Below is a small trained network, with its code and all its weights. Each question gives an input and a class and asks what happens when units are switched off, that is, made to give their printed mean instead of their output.

import numpy as np


def w(rows, s, z=0):
    codes = np.array(rows[::2]) - 128.0
    scale = np.full(codes.shape[1], s)
    scale[-1] = z or s
    return codes * scale


def norm(h):
    return h / np.sqrt((h * h).mean(-1, keepdims=True) + 1e-5)


def f(y):
    return np.maximum(y, 0)


def log_softmax(a):
    a = a - a.max(-1, keepdims=True)
    return a - np.log(np.exp(a).sum(-1, keepdims=True))


def net(x, mask):
    res = np.array(x, float).reshape(1, 8) / 4 @ E
    u = 0
    for l in range(4):
        y = f(norm(res) @ A[l][:, :-1].T + A[l][:, -1])
        res = res + np.where(mask[u : u + 5], y, B[l][:, -1]) @ B[l][:, :-1]
        u += 5
    return log_softmax(norm(res)[-1] @ U[:, :-1].T + U[:, -1])


A, B = {}, {}
E = w([
[110,51,134,109,139,199,128,252,125,106,126,235],'x0',
[248,52,205,179,173,141,139,140,177,234,156,143],'x1',
[74,143,89,129,105,125,169,176,194,173,206,130],'x2',
[117,117,153,70,199,121,120,134,61,105,87,95],'x3',
[117,60,79,103,66,115,75,159,161,87,138,157],'x4',
[141,93,147,220,77,104,141,120,107,141,86,203],'x5',
[60,170,170,120,199,29,234,159,46,203,59,107],'x6',
[173,61,141,116,158,133,119,144,69,124,168,128],'x7',
],0.0025)
A[0] = w([
[148,73,177,162,121,88,164,141,51,126,70,169,3],'L0N0',
[127,128,121,128,134,121,140,129,115,126,133,135,71],'L0N1',
[245,58,99,128,107,137,105,122,254,201,248,79,45],'L0N2',
[84,212,136,111,189,62,210,138,139,217,187,77,70],'L0N3',
[89,8,81,105,85,117,20,168,82,58,212,110,111],'L0N4',
],0.0021,0.0016)
B[0] = w([
[196,99,135,148,136,109,106,89,81,132,84,144,177],'L0N0',
[136,137,123,138,128,124,135,118,131,128,128,130,128],'L0N1',
[189,85,164,81,153,179,51,107,166,81,185,111,250],'L0N2',
[105,142,97,79,45,147,84,131,105,4,132,109,233],'L0N3',
[122,111,72,70,123,152,144,152,117,62,110,168,232],'L0N4',
],0.0036,0.0019)
A[1] = w([
[120,183,70,160,54,82,106,3,161,111,139,95,117],'L1N0',
[61,131,121,155,86,128,154,199,195,145,135,177,70],'L1N1',
[104,141,139,151,93,136,132,162,192,157,156,125,55],'L1N2',
[111,186,96,161,108,115,126,82,124,117,102,102,6],'L1N3',
[102,144,98,163,143,82,189,156,149,205,153,132,121],'L1N4',
],0.0039,0.0012)
B[1] = w([
[120,173,252,203,137,70,183,136,133,232,155,66,252],'L1N0',
[67,156,49,62,95,167,171,143,118,77,155,164,194],'L1N1',
[148,68,86,92,154,142,102,122,89,70,125,154,161],'L1N2',
[126,122,167,82,70,77,114,171,96,104,111,118,179],'L1N3',
[92,170,122,110,20,129,122,141,116,60,166,104,166],'L1N4',
],0.0036,0.0039)
A[2] = w([
[160,60,186,182,189,52,156,131,75,199,28,176,2],'L2N0',
[182,132,215,238,160,100,94,33,143,180,165,98,94],'L2N1',
[51,229,106,69,233,107,136,109,117,143,95,4,68],'L2N2',
[44,173,27,92,99,155,145,146,171,112,188,144,61],'L2N3',
[176,124,155,161,135,159,125,159,180,166,173,124,72],'L2N4',
],0.0027,0.0025)
B[2] = w([
[154,84,106,192,168,76,98,137,57,173,4,174,198],'L2N0',
[84,145,73,165,160,152,196,208,174,183,147,153,238],'L2N1',
[104,202,218,59,76,36,146,127,83,136,153,61,253],'L2N2',
[104,120,83,141,194,126,155,124,66,144,53,159,236],'L2N3',
[153,147,142,135,182,168,132,80,164,140,161,108,176],'L2N4',
],0.0038,0.0023)
A[3] = w([
[72,160,119,5,232,83,140,105,100,128,147,7,70],'L3N0',
[93,142,107,238,17,132,135,148,212,164,63,217,96],'L3N1',
[160,41,210,117,204,120,174,212,69,194,156,162,146],'L3N2',
[100,211,70,188,34,120,61,14,181,73,152,84,1],'L3N3',
[80,227,165,73,150,72,121,79,104,118,112,3,84],'L3N4',
],0.0031,0.0013)
B[3] = w([
[111,137,173,91,2,84,148,194,124,87,149,139,224],'L3N0',
[62,196,118,33,149,102,178,170,68,109,161,67,197],'L3N1',
[92,197,131,185,96,84,145,84,148,158,117,87,207],'L3N2',
[156,139,171,170,148,69,142,104,38,159,54,85,186],'L3N3',
[127,136,227,86,56,80,151,211,94,123,158,78,255],'L3N4',
],0.0044,0.0041)
U = w([
[164,164,140,143,186,189,69,43,174,125,118,111,89],'0',
[29,139,2,75,117,162,161,175,120,78,137,199,134],'1',
[173,50,97,61,113,185,55,138,182,60,171,163,157],'2',
[151,92,150,211,218,69,146,119,68,208,21,163,110],'3',
[147,116,90,174,108,125,79,68,89,77,70,131,83],'4',
[68,129,96,138,166,126,112,47,180,151,93,134,2],'5',
[77,212,203,107,76,35,178,160,75,144,125,55,181],'6',
[179,135,169,219,158,147,142,90,217,224,196,94,132],'7',
],0.0081,0.0063)

Each question gives the input, the list of numbers given to net, and the class t.
The units are the neurons (one row each of A and B). Each row of codes is followed by its name. A weight is (code - 128) times the scale printed after its matrix; where a second scale follows, it is the last column's (A, B and U).
mask holds one flag per neuron, layer by layer. A switched-off neuron (its flag False) gives its mean, the last column of its row in B, instead of its output. The means were averaged over made-up inputs and are rounded, as every weight is.
A unit's drop is (log p(t) with every unit on - log p(t) with that unit switched off) / (log p(t) with every unit on - log p(t) with every unit switched off).
The circuit of an input: a set's keep is (log p(t) with only the set's units on - log p(t) with every unit switched off) / (log p(t) with every unit on - log p(t) with every unit switched off). Starting from the 12 units with the biggest drops (on a tie, the unit counted first), units are removed one at a time, each time the one whose removal leaves the highest keep (on an exact tie, the one counted first), for as long as the keep stays at least 0.8.
units of the circuit, in order: the units of the circuit, biggest drop first
k most important neurons: the k neurons with the biggest drops, biggest first
top k neurons in layer l: the k neurons of layer l with the biggest drops, biggest first
drop of u: that unit's drop, to one decimal
input [7,5,-8,-1,-5,-6,-5,-6], class 0: top neuron in layer 1 : [L1N0]
input [8,5,6,1,-2,-4,-5,-8], class 2: units of the circuit, in order : [L0N2, L1N0]
input [2,-4,6,-1,2,1,5,-4], class 1: units of the circuit, in order : [L1N1, L1N0]
input [1,-5,5,3,6,-6,1,7], class 1: units of the circuit, in order : [L1N0, L0N4]
input [1,5,4,-4,-4,-8,-1,-2], class 2: 2 most important neurons : [L1N0, L0N3]
input [3,0,2,5,5,-1,3,-7], class 1: 2 most important neurons : [L1N0, L1N1]
input [2,2,-1,-6,3,-7,0,-7], class 1: top 2 neurons in layer 0 : [L0N0, L0N3]
input [6,8,2,-8,2,1,-3,-8], class 2: 2 most important neurons : [L0N2, L1N0]
input [6,2,-8,1,8,0,2,7], class 4: top 2 neurons in layer 3 : [L3N2, L3N4]
input [-1,8,7,2,-1,8,1,-2], class 7: top 2 neurons in layer 3 : [L3N4, L3N0]
input [3,-8,-4,4,2,7,4,2], class 3: top 2 neurons in layer 2 : [L2N2, L2N0]
input [-6,3,-6,2,-2,7,-5,8], class 3: top 2 neurons in layer 1 : [L1N4, L1N1]
input [3,3,-5,-7,5,-7,2,8], class 2: 2 most important neurons : [L1N0, L0N4]
input [-1,4,-2,7,-3,2,-8,-4], class 0: units of the circuit, in order : [L3N4]
input [0,8,3,0,1,7,-7,-3], class 2: top 2 neurons in layer 1 : [L1N0, L1N2]
input [-2,8,-1,4,4,-6,0,-8], class 2: drop of L0N2 : 0.4
input [5,-8,4,-1,-3,7,7,6], class 1: drop of L2N2 : 0.2
input [1,-5,-6,1,-3,8,8,6], class 3: drop of L2N0 : 0.2
